Below are the code and all the weights of a small trained network. Each question names an input and a class and asks about switching units off, where a switched-off unit gives its printed mean instead of its output.

import numpy as np


def w(rows, s, z=0):
    codes = np.array(rows[::2]) - 128.0
    scale = np.full(codes.shape[1], s)
    scale[-1] = z or s
    return codes * scale


def f(y):
    return y / 2 * (1 + np.tanh(0.7978845608 * (y + 0.044715 * y**3)))


def log_softmax(a):
    a = a - a.max(-1, keepdims=True)
    return a - np.log(np.exp(a).sum(-1, keepdims=True))


def net(x, mask):
    res = np.array(x, float).reshape(1, 6) / 4 @ E
    y = f(res @ A[0][:, :-1].T + A[0][:, -1])
    res = res + np.where(mask, y, B[0][:, -1]) @ B[0][:, :-1]
    return log_softmax(res[-1] @ U[:, :-1].T + U[:, -1])


A, B = {}, {}
E = w([
[140,98,250],'x0',
[128,128,126],'x1',
[128,129,128],'x2',
[195,57,99],'x3',
[128,128,127],'x4',
[191,196,144],'x5',
],0.016)
A[0] = w([
[86,148,215,121],'N1',
[121,207,140,157],'N2',
[88,141,112,165],'N3',
[84,68,166,142],'N4',
[114,162,97,129],'N5',
[85,98,96,153],'N6',
[152,123,221,101],'N7',
[117,27,130,192],'N8',
[71,122,114,210],'N9',
[79,99,73,174],'N10',
[125,65,108,139],'N11',
[64,140,86,99],'N12',
[49,97,94,107],'N13',
[137,71,201,209],'N14',
[138,124,203,122],'N15',
[105,147,114,253],'N16',
[194,35,133,186],'N17',
[135,109,58,197],'N18',
[182,50,93,202],'N19',
[153,173,69,142],'N20',
[76,115,120,226],'N21',
[176,146,151,120],'N22',
[203,113,124,103],'N23',
[107,63,97,133],'N24',
[77,129,160,199],'N25',
[79,197,88,195],'N26',
[4,89,134,156],'N27',
[195,186,95,100],'N28',
],0.016,0.0058)
B[0] = w([
[168,45,121,224],'N1',
[119,176,135,199],'N2',
[96,152,195,169],'N3',
[19,109,173,199],'N4',
[102,115,170,175],'N5',
[190,174,127,175],'N6',
[153,2,126,237],'N7',
[62,172,74,222],'N8',
[180,174,202,184],'N9',
[178,136,129,202],'N10',
[118,194,59,178],'N11',
[132,125,169,190],'N12',
[217,141,144,188],'N13',
[35,40,136,251],'N14',
[120,68,114,215],'N15',
[168,183,142,182],'N16',
[47,140,3,251],'N17',
[210,100,89,217],'N18',
[139,137,42,236],'N19',
[118,132,129,212],'N20',
[145,155,210,182],'N21',
[163,99,78,168],'N22',
[150,25,37,189],'N23',
[136,190,90,182],'N24',
[165,29,203,187],'N25',
[104,162,176,232],'N26',
[122,97,193,226],'N27',
[74,86,151,201],'N28',
],0.0091,0.015)
U = w([
[183,163,177,66],'0',
[49,88,181,72],'1',
[159,219,37,29],'2',
[7,112,93,88],'3',
[83,209,142,254],'4',
[175,65,157,193],'5',
[192,115,49,184],'6',
[104,68,71,92],'7',
],0.014,0.0085)

Each question gives the input, the list of numbers given to net, and the class t.
The units are the neurons (one row each of A and B). Each row of codes is followed by its name. A weight is (code - 128) times the scale printed after its matrix; where a second scale follows, it is the last column's (A, B and U).
mask holds one flag per neuron, in row order. A switched-off neuron (its flag False) gives its mean, the last column of its row in B, instead of its output. The means were averaged over made-up inputs and are rounded, as every weight is.
A unit's drop is (log p(t) with every unit on - log p(t) with that unit switched off) / (log p(t) with every unit on - log p(t) with every unit switched off).
The circuit of an input: a set's keep is (log p(t) with only the set's units on - log p(t) with every unit switched off) / (log p(t) with every unit on - log p(t) with every unit switched off). Starting from the 12 units with the biggest drops (on a tie, the unit counted first), units are removed one at a time, each time the one whose removal leaves the highest keep (on an exact tie, the one counted first), for as long as the keep stays at least 0.8.
units of the circuit, in order: the units of the circuit, biggest drop first
most important unit: the unit with the biggest drop
k most important neurons: the k neurons with the biggest drops, biggest first
drop when u is switched off: that unit's drop, to one decimal
input [7,7,-1,1,5,4], class 7: most important unit : N14
input [1,2,-1,-2,-7,2], class 5: 4 most important neurons : (N17; N4; N8; N14)
input [1,3,-3,6,7,-3], class 3: units of the circuit, in order : (N17; N8)
input [1,-7,1,4,-2,7], class 7: 3 most important neurons : (N28; N18; N13)
input [1,-8,-7,4,6,7], class 7: 2 most important neurons : (N28; N18)
input [6,7,5,1,-5,-4], class 3: 2 most important neurons : (N8; N17)
input [8,-1,2,-3,-2,2], class 5: 3 most important neurons : (N1; N7; N17)
input [6,4,3,-7,6,1], class 5: 2 most important neurons : (N1; N7)
input [0,0,7,0,8,-3], class 0: 2 most important neurons : (N17; N14)
input [2,6,-4,-3,-6,3], class 5: 2 most important neurons : (N17; N4)
input [-1,0,7,3,3,4], class 6: 2 most important neurons : (N14; N4)
input [0,3,-4,-8,1,-2], class 0: drop when N14 is switched off : 0.2
input [8,-4,8,2,8,7], class 7: drop when N17 is switched off : 0.1
input [-1,-5,-2,-8,-4,4], class 4: units of the circuit, in order : (N14)
input [-8,3,3,-2,8,1], class 4: drop when N1 is switched off : 0.2
input [1,4,2,-5,1,5], class 5: 2 most important neurons : (N17; N1)
